In the rows, zero is written as 128.
Known rows:
drafi: 131,119,123,128,131,129,133,118,138,109,149,107,120,174,136,142,98,139,127,117,138,167,125,126,140,112,173,121,142,131,152,159,126,131,161,159,163,124,138,153,142,95,129,130,110,120
kenun: 122,110,124,160,110,130,133,118,133,149,135,123,130,149,110,156,108,138,115,131,153,154,135,133,124,122,127,134,139,141,136,154,139,104,128,146,158,118,102,153,125,128,130,122,120,122
stastos: 119,111,127,115,152,104,84,98,142,133,118,129,125,126,169,98,142,118,120,139,123,136,126,126,128,140,167,138,146,102,160,123,107,132,98,131,100,122,154,144,108,160,125,133,137,161
murol: 109,120,124,127,148,117,100,105,131,133,110,148,132,114,147,110,138,134,117,135,123,138,130,114,133,127,158,127,134,106,133,126,124,138,112,106,86,120,132,145,110,155,129,123,132,156
gegobu: 97,104,116,120,137,133,104,109,124,129,108,107,142,129,118,115,126,136,130,160,143,128,129,135,138,158,152,132,112,171,132,123,131,119,117,142,124,151,110,137,166,119,120,148,159,109
teskek: 117,124,150,158,112,124,120,124,140,168,114,152,108,114,135,126,128,137,117,138,136,149,123,134,151,129,144,126,129,114,126,134,142,111,112,124,129,117,131,156,82,154,143,106,112,150
pibil: 135,109,126,159,105,132,125,127,149,150,163,124,118,147,101,131,99,126,120,117,117,141,137,131,142,112,143,150,142,149,136,159,118,106,150,145,158,121,112,123,151,134,126,126,137,134
vestuk: 136,114,122,131,120,131,117,111,145,114,155,107,120,171,126,138,102,132,124,119,125,155,136,131,129,127,154,139,144,148,153,167,119,123,142,157,167,121,133,152,148,112,125,130,122,131
fopin: 128,109,132,148,117,135,123,117,151,131,151,109,128,150,118,147,110,136,119,138,142,146,141,128,133,121,141,138,140,152,146,161,122,103,140,134,164,119,122,152,126,118,130,129,113,119
bedun: 117,103,108,135,149,123,114,108,136,124,129,115,155,136,120,142,121,130,120,137,150,136,132,118,120,128,145,139,142,136,144,146,117,126,140,130,126,124,113,131,147,137,120,137,142,124
nagropo: 125,108,125,167,92,128,133,116,134,156,150,136,118,150,95,141,96,130,118,110,115,144,141,129,124,104,126,140,142,142,134,155,128,101,129,152,142,120,84,134,145,127,122,118,136,131
nuskedan: 115,100,117,151,153,107,140,123,121,128,129,127,152,128,108,153,110,142,108,136,156,126,128,124,117,104,131,126,133,134,132,135,125,133,135,126,122,132,101,132,141,147,109,147,137,129
nuda: 110,110,135,135,104,143,111,121,133,143,121,107,111,142,115,121,115,138,131,153,139,147,129,146,149,162,148,136,109,184,133,139,139,105,117,158,166,146,122,152,151,105,130,136,141,110
skisti: 129,105,133,170,105,125,140,130,142,164,151,132,118,134,92,141,99,128,122,118,128,137,132,137,137,103,131,142,140,149,131,154,128,99,142,147,154,120,101,121,136,139,122,124,132,130
klidru: 110,112,135,134,105,143,110,123,133,140,120,105,114,143,114,119,113,138,131,154,140,147,128,146,151,162,148,133,108,183,133,138,141,105,117,157,165,146,121,153,152,108,129,136,140,107
plotar: 113,100,113,136,149,124,114,102,142,119,144,109,154,131,124,142,124,133,117,143,146,126,144,118,118,116,146,135,142,143,141,142,105,114,142,114,123,127,109,137,136,131,117,146,133,117
zavubri: 114,114,126,117,103,147,99,108,129,114,125,101,111,164,125,108,112,138,132,143,117,156,136,135,141,168,159,137,111,182,143,150,133,116,114,164,168,142,126,165,168,92,130,134,143,115
dadrome: 125,134,92,93,157,135,120,91,182,155,79,136,138,100,143,111,112,141,138,143,101,138,107,118,152,168,155,155,135,70,175,110,151,145,113,112,81,105,170,102,127,145,138,108,139,143
takunem: 97,103,115,120,138,134,102,109,123,129,108,108,141,126,117,115,125,135,130,157,141,131,129,132,139,158,152,132,110,170,132,119,130,118,117,140,123,151,109,136,162,119,119,149,163,110

Facts:
badrogrun τ tukam; basas τ veplu; bedun τ dakeli; begroste τ klidru; betal τ veplu; bidifas τ grodes; biplam τ zavubri; birune τ gibrem; brabul τ gudam
bramos τ nelol; bridrur τ tinir; briplek τ giklor; britrum τ grepin; brivefos τ flisu; brova τ giklor; bruklabi τ groziston; dadrome τ tridran; dasaza τ tukam
diram τ grepin; draduve τ tolen; drafi τ tistes; draste τ tistes; drokli τ veplu; droplil τ tukam; drudrimu τ zavubri; drufla τ nalus; fekipli τ tukam
feso τ plopam; fidan τ grepin; fikla τ zelen; fiplebin τ zitir; fister τ nuda; flaplan τ groziston; flebra τ nalus; fledu τ nalus; flibi τ tridran
flibrus τ gibrem; flideba τ tinir; fligrem τ tistes; fomotus τ tinir; fopin τ daskul; fotegras τ vabrudren; fozu τ tridran; garol τ plopam; goplon τ gudam
gozus τ tistes; graputris τ zavubri; gribruvun τ gibrem; grobram τ nuda; gruplem τ nalus; grutefam τ nalus; gruvi τ plopam; kagol τ vabrudren; kefin τ tinir
kenun τ vuse; kepo τ zelen; kigram τ zitir; klagem τ gegobu; klatritrun τ zitir; klezor τ tistes; klezum τ zavubri; klibrer τ grodes; kliples τ daskul
klurok τ vuse; kopli τ grepin; kugrebir τ plopam; kugru τ grodes; lagu τ gibrem; latru τ madizu; lepluker τ zavubri; ligri τ daskul; limen τ plopam
lisil τ zitir; loflos τ vabrudren; mugrun τ plopam; murol τ zitir; nafu τ grodes; nagropo τ tinir; nanisim τ tistes; nekol τ plopam; neponer τ grepin
nitrum τ nutraflus; nostis τ dakeli; nuskedan τ grodes; pabrok τ tistes; pibil τ tinir; pivol τ tinir; plefli τ tistes; plidu τ gudam; plotar τ zelen
pludruklim τ tinir; plufison τ tridran; plusta τ plopam; rapul τ zavubri; redeflok τ grodes; redrer τ gudam; robim τ daskul; rutor τ giklor; ruvi τ nutraflus
sefek τ tinir; serifur τ drigrofli; simakle τ plopam; sirin τ tinir; skadru τ zitir; skisti τ tinir; skitri τ grodes; skodas τ daskul; skores τ grodes
sobrekle τ sikla; stapla τ nalus; stastos τ plopam; stenum τ zitir; stovedri τ tridran; stunur τ tistes; stusuto τ nalus; tadodir τ zavubri; tamal τ zitir
teklalu τ tistes; teskek τ veplu; tino τ takunem; tipe τ tistes; tramum τ grepin; tranugum τ vabrudren; trivelun τ plopam; trobrin τ zavubri; trostik τ plopam
trunestum τ zitir; vadrer τ gibrem; vamas τ tinir; vestuk τ zitir; vimuk τ groziston; visko τ vabrudren; vukiklel τ tolen; zabeplon τ tinir; zemin τ plopam
zigek τ nalus; zigrupil τ vabrudren; zisin τ tistes; zitril τ tistes; zozum τ sikla; zubribrom τ zavubri; badrogrun Θ pibil; basas Θ madizu; bedun Θ rutor
begroste Θ neponer; betal Θ zitir; bidifas Θ droplil; biplam Θ kigram; bruklabi Θ veplu; dadrome Θ sirin; dakeli Θ betal; dasaza Θ fomotus; draduve Θ klibrer
drafi Θ drudrimu; droplil Θ teskek; drudrimu Θ skodas; drufla Θ tadodir; fekipli Θ plopam; fidan Θ kugrebir; fikla Θ limen; fiplebin Θ bramos; flebra Θ zigrupil
flibi Θ vukiklel; flibrus Θ fligrem; fligrem Θ tukam; fozu Θ dakeli; gibrem Θ plotar; goplon Θ pludruklim; gozus Θ skisti; graputris Θ pivol; grepin Θ grodes
gribruvun Θ bedun; grodes Θ klezor; groziston Θ vuse; grutefam Θ stunur; gudam Θ drokli; kepo Θ stusuto; klezor Θ skitri; kliples Θ badrogrun; kopli Θ zabeplon
lagu Θ plufison; lepluker Θ ruvi; ligri Θ tridran; lisil Θ briplek; nafu Θ groziston; nekol Θ gozus; nelol Θ bruklabi; nostis Θ nitrum; pabrok Θ flibi
pibil Θ tipe; plefli Θ zubribrom; plopam Θ tamal; plotar Θ trunestum; plufison Θ grepin; plusta Θ sobrekle; redrer Θ grutefam; robim Θ tino; rutor Θ brivefos
ruvi Θ fekipli; sefek Θ bruske; serifur Θ flebra; sikla Θ nuskedan; skodas Θ ligri; skores Θ garol; sobrekle Θ britrum; stastos Θ basas; stenum Θ zozum
stunur Θ giklor; tamal Θ kliples; teklalu Θ nagropo; tinir Θ brabul; tino Θ plefli; tolen Θ trivelun; tranugum Θ feso; tridran Θ kenun; trobrin Θ tistes
trostik Θ fikla; tukam Θ mugrun; vamas Θ plidu; vestuk Θ nostis; zabeplon Θ zisin; zavubri Θ teklalu; zisin Θ kagol; zozum Θ zelen; basas μ drokli
biplam μ lepluker; bridrur μ fomotus; britrum μ kopli; britrum μ diram; bruklabi μ vimuk; bruklabi μ flaplan; dasaza μ badrogrun; diram μ britrum; drafi μ zisin
drafi μ gozus; drokli μ teskek; drokli μ betal; drufla μ stusuto; feso μ kugrebir; fiplebin μ stenum; flebra μ stusuto; fledu μ zigek; flideba μ pivol
fligrem μ stunur; garol μ nekol; goplon μ plidu; gozus μ draste; gribruvun μ lagu; gruvi μ nekol; kagol μ zigrupil; kefin μ sirin; kigram μ tamal
kigram μ klatritrun; klatritrun μ murol; klibrer μ skores; klibrer μ nafu; kopli μ britrum; kugrebir μ feso; kugru μ skitri; lepluker μ biplam; lepluker μ trobrin
lepluker μ graputris; ligri μ kliples; lisil μ klatritrun; loflos μ zigrupil; nafu μ klibrer; nagropo μ bridrur; nagropo μ vamas; nekol μ simakle; neponer μ fidan
nostis μ bedun; nuskedan μ nafu; pabrok μ klezor; pabrok μ draste; pabrok μ gozus; pibil μ pivol; pivol μ bridrur; plidu μ redrer; pludruklim μ bridrur
pludruklim μ skisti; rapul μ trobrin; rapul μ tadodir; redrer μ brabul; sefek μ pivol; sirin μ pludruklim; skisti μ sirin; skodas μ robim; skores μ kugru
stastos μ plusta; stenum μ trunestum; stunur μ zitril; tadodir μ rapul; tipe μ zisin; tipe μ drafi; tranugum μ kagol; trivelun μ simakle; trunestum μ skadru
vamas μ sefek; vamas μ bridrur; vamas μ skisti; vamas μ zabeplon; vestuk μ tamal; vestuk μ skadru; visko μ fotegras; vukiklel μ draduve; zigrupil μ fotegras
zisin μ fligrem; zitril μ draste; zozum μ sobrekle; badrogrun ζ b; basas ζ b; bedun ζ b; begroste ζ a; betal ζ a; bidifas ζ b
biplam ζ a; birune ζ b; brabul ζ b; bramos ζ a; bridrur ζ b; briplek ζ a; britrum ζ a; brivefos ζ b; brova ζ a
bruklabi ζ b; dadrome ζ a; dasaza ζ b; diram ζ b; draduve ζ b; drafi ζ b; draste ζ b; drokli ζ a; droplil ζ a
drudrimu ζ a; drufla ζ b; fekipli ζ a; feso ζ b; fidan ζ b; fikla ζ b; fiplebin ζ b; fister ζ a; flaplan ζ a
flebra ζ b; fledu ζ b; flibi ζ a; flibrus ζ a; flideba ζ b; fligrem ζ a; fomotus ζ b; fopin ζ b; fotegras ζ a
fozu ζ b; garol ζ a; goplon ζ b; gozus ζ b; graputris ζ a; gribruvun ζ b; grobram ζ a; gruplem ζ b; grutefam ζ a
gruvi ζ a; kagol ζ a; kefin ζ b; kenun ζ b; kepo ζ b; kigram ζ b; klagem ζ b; klatritrun ζ b; klezor ζ a
klezum ζ a; klibrer ζ b; kliples ζ b; klurok ζ b; kopli ζ a; kugrebir ζ a; kugru ζ b; lagu ζ a; latru ζ a
lepluker ζ a; ligri ζ b; limen ζ a; lisil ζ b; loflos ζ a; mugrun ζ a; murol ζ a; nafu ζ b; nagropo ζ b
nanisim ζ a; nekol ζ b; neponer ζ a; nitrum ζ a; nostis ζ b; nuskedan ζ b; pabrok ζ b; pibil ζ b; pivol ζ b
plefli ζ b; plidu ζ b; plotar ζ b; pludruklim ζ b; plufison ζ b; plusta ζ b; rapul ζ a; redeflok ζ b; redrer ζ a
robim ζ a; rutor ζ a; ruvi ζ a; sefek ζ a; serifur ζ a; simakle ζ b; sirin ζ b; skadru ζ a; skisti ζ b
skitri ζ b; skodas ζ a; skores ζ b; sobrekle ζ a; stapla ζ a; stastos ζ a; stenum ζ b; stovedri ζ b; stunur ζ b
stusuto ζ a; tadodir ζ a; tamal ζ a; teklalu ζ b; teskek ζ a; tino ζ a; tipe ζ b; tramum ζ a; tranugum ζ a
trivelun ζ a; trobrin ζ a; trostik ζ a; trunestum ζ b; vadrer ζ a; vamas ζ b; vestuk ζ b; vimuk ζ b; visko ζ a
vukiklel ζ b; zabeplon ζ b; zemin ζ a; zigek ζ b; zigrupil ζ a; zisin ζ b; zitril ζ a; zozum ζ a; zubribrom ζ b
badrogrun Δ fister; basas Δ skodas; bedun Δ nagropo; bidifas Δ zabeplon; biplam Δ brivefos; birune Δ nalus; britrum Δ pludruklim; bruske Δ nelol; dadrome Δ bruske
dasaza Δ skadru; diram Δ bidifas; draduve Δ gruvi; draste Δ gozus; fister Δ plotar; fledu Δ tukam; fligrem Δ latru; gegobu Δ zigrupil; gibrem Δ draste
graputris Δ tramum; grobram Δ fidan; groziston Δ diram; grutefam Δ trostik; gruvi Δ flaplan; klagem Δ zitril; kliples Δ zelen; kopli Δ fomotus; kugrebir Δ badrogrun
kugru Δ dasaza; lepluker Δ kepo; ligri Δ kagol; lisil Δ groziston; loflos Δ fopin; madizu Δ sikla; murol Δ feso; nafu Δ gibrem; nitrum Δ tranugum
nuskedan Δ sirin; nutraflus Δ bramos; pabrok Δ nutraflus; pivol Δ nanisim; plefli Δ klurok; plidu Δ fledu; plopam Δ stunur; plotar Δ kefin; pludruklim Δ sefek
plusta Δ nitrum; robim Δ fligrem; rutor Δ zitir; sefek Δ loflos; serifur Δ lagu; sikla Δ nuskedan; simakle Δ goplon; stastos Δ grutefam; stenum Δ murol
takunem Δ simakle; tamal Δ klezum; teklalu Δ skitri; tinir Δ vadrer; tino Δ zubribrom; tipe Δ betal; tranugum Δ dadrome; trostik Δ teklalu; trunestum Δ plefli
tukam Δ birune; vadrer Δ vabrudren; vimuk Δ pabrok; visko Δ tipe; vukiklel Δ stusuto; vuse Δ zigek; zelen Δ graputris; zemin Δ sobrekle; zisin Δ nostis

Rows:
No name comes twice in this set of rows, the named rows included.
110,122,115,108,136,124,87,86,122,92,119,144,130,144,152,103,133,136,112,121,97,146,140,104,116,133,164,130,131,113,142,137,118,158,102,114,85,117,133,167,131,135,130,120,132,165  graputris
116,100,107,133,149,120,116,106,141,141,134,113,149,136,126,133,121,119,130,130,148,138,128,129,125,119,150,135,149,129,152,135,116,111,144,146,121,125,114,120,137,135,116,139,144,118  basas
117,133,148,140,129,121,134,126,132,131,121,147,99,136,153,119,115,146,127,119,127,165,116,126,154,108,175,103,129,101,136,137,145,135,128,136,125,119,148,162,95,125,139,116,97,145  zitril
137,115,122,135,119,136,113,118,145,108,156,106,128,166,123,143,107,139,115,130,134,155,136,127,130,137,150,146,138,155,148,173,118,127,145,143,171,121,138,157,154,120,129,127,125,132  fozu
115,118,125,113,151,115,101,104,136,113,125,137,121,124,153,100,129,129,121,128,110,135,124,118,138,126,173,130,135,114,144,126,117,150,119,116,96,123,152,142,121,146,125,131,130,159  lepluker
114,101,114,151,147,115,134,119,131,140,126,122,153,126,111,151,114,135,114,139,160,130,127,130,121,112,132,131,139,131,136,133,125,118,138,133,119,128,101,124,133,150,115,141,140,122  vukiklel
126,101,130,171,106,128,137,126,152,186,148,128,116,128,98,136,109,115,135,120,133,138,129,141,145,104,139,140,146,143,137,150,122,81,150,156,155,117,102,110,124,140,123,123,136,119  sirin
100,104,110,107,145,132,88,106,129,110,116,100,140,134,127,108,127,131,130,155,135,130,130,128,140,165,167,138,112,175,137,129,118,130,124,137,127,151,125,136,174,114,118,153,164,114  gibrem
122,127,111,98,146,111,98,93,127,101,114,131,106,141,132,98,137,114,97,119,114,104,124,131,130,137,157,138,130,118,137,108,108,163,125,104,111,117,157,139,92,131,113,112,133,160  kopli
121,123,130,117,153,115,107,112,131,101,125,138,122,122,147,106,123,136,113,130,111,132,124,116,139,126,171,129,126,116,139,130,118,160,117,108,96,126,158,148,125,151,124,134,129,167  biplam
117,122,144,127,136,126,98,103,155,87,164,135,110,113,134,91,118,134,109,134,65,101,156,97,141,93,164,141,132,126,127,124,86,137,118,54,78,131,132,131,123,141,123,147,128,156  sefek
119,117,159,160,120,119,132,130,144,180,119,146,98,102,139,118,123,129,129,130,139,147,113,145,159,114,155,120,131,111,132,124,141,105,118,134,132,118,140,140,70,156,134,117,109,146  zigrupil

The same things again, as new rows of numbers:
Known rows:
klidru: 97,125,111,128,158,118,124,138,120,111,119,157,143
serifur: 115,107,129,157,114,129,134,134,102,138,116,160,140
zitir: 105,118,111,123,169,121,126,149,128,89,120,147,130
tamal: 120,131,150,145,94,134,123,137,75,118,92,173,134
stenum: 145,147,147,130,100,122,120,115,128,181,129,92,130
nagropo: 145,143,118,81,129,147,137,123,146,129,159,77,116
neponer: 96,110,119,134,129,134,127,129,124,102,135,155,128
nekol: 164,146,140,133,111,105,125,124,128,150,147,88,113
stusuto: 117,103,122,125,147,128,133,124,129,77,124,156,118
drufla: 154,144,142,124,112,130,122,130,139,157,134,83,119
draste: 156,167,146,109,143,160,128,89,167,146,131,114,124
zitril: 119,114,128,136,156,174,137,131,150,85,127,163,120
brova: 100,112,120,132,133,130,129,123,123,102,131,159,129
grodes: 120,102,115,154,155,113,135,156,116,132,109,145,143
daskul: 95,126,111,128,157,119,125,138,119,110,118,157,142
skisti: 149,151,123,84,122,135,137,98,137,148,148,97,127
kenun: 138,154,132,105,126,124,119,104,152,145,145,93,122
britrum: 88,115,126,138,123,131,128,107,107,127,133,166,138
fekipli: 126,121,139,145,111,142,128,152,90,103,103,160,126

Rows:
No name comes twice in this set of rows, the named rows included.
134,99,133,148,128,119,136,128,110,110,105,163,128  trobrin
162,135,139,129,121,122,128,123,144,164,133,84,123  plufison
164,150,148,134,126,167,131,126,160,166,127,95,125  drafi
141,152,121,87,118,141,136,108,139,149,155,90,127  flideba
141,156,120,87,112,132,139,84,126,170,148,107,140  pivol
119,99,128,154,122,134,134,150,111,117,119,147,129  zozum
157,177,161,118,90,133,116,117,101,165,109,108,128  kliples
150,143,144,125,108,128,121,132,140,157,133,79,118  fiplebin
132,105,135,162,138,171,144,141,129,124,110,162,132  fligrem
108,120,122,152,136,119,130,144,99,146,104,159,152  tinir
164,166,161,116,111,135,118,123,108,145,111,95,117  badrogrun
160,156,151,136,116,159,131,108,147,186,121,108,136  zisin
113,101,124,124,143,125,129,127,130,75,124,153,115  skadru
146,144,125,85,137,146,136,118,143,124,156,76,110  kefin
143,156,136,101,126,120,118,98,150,141,139,98,121  brabul

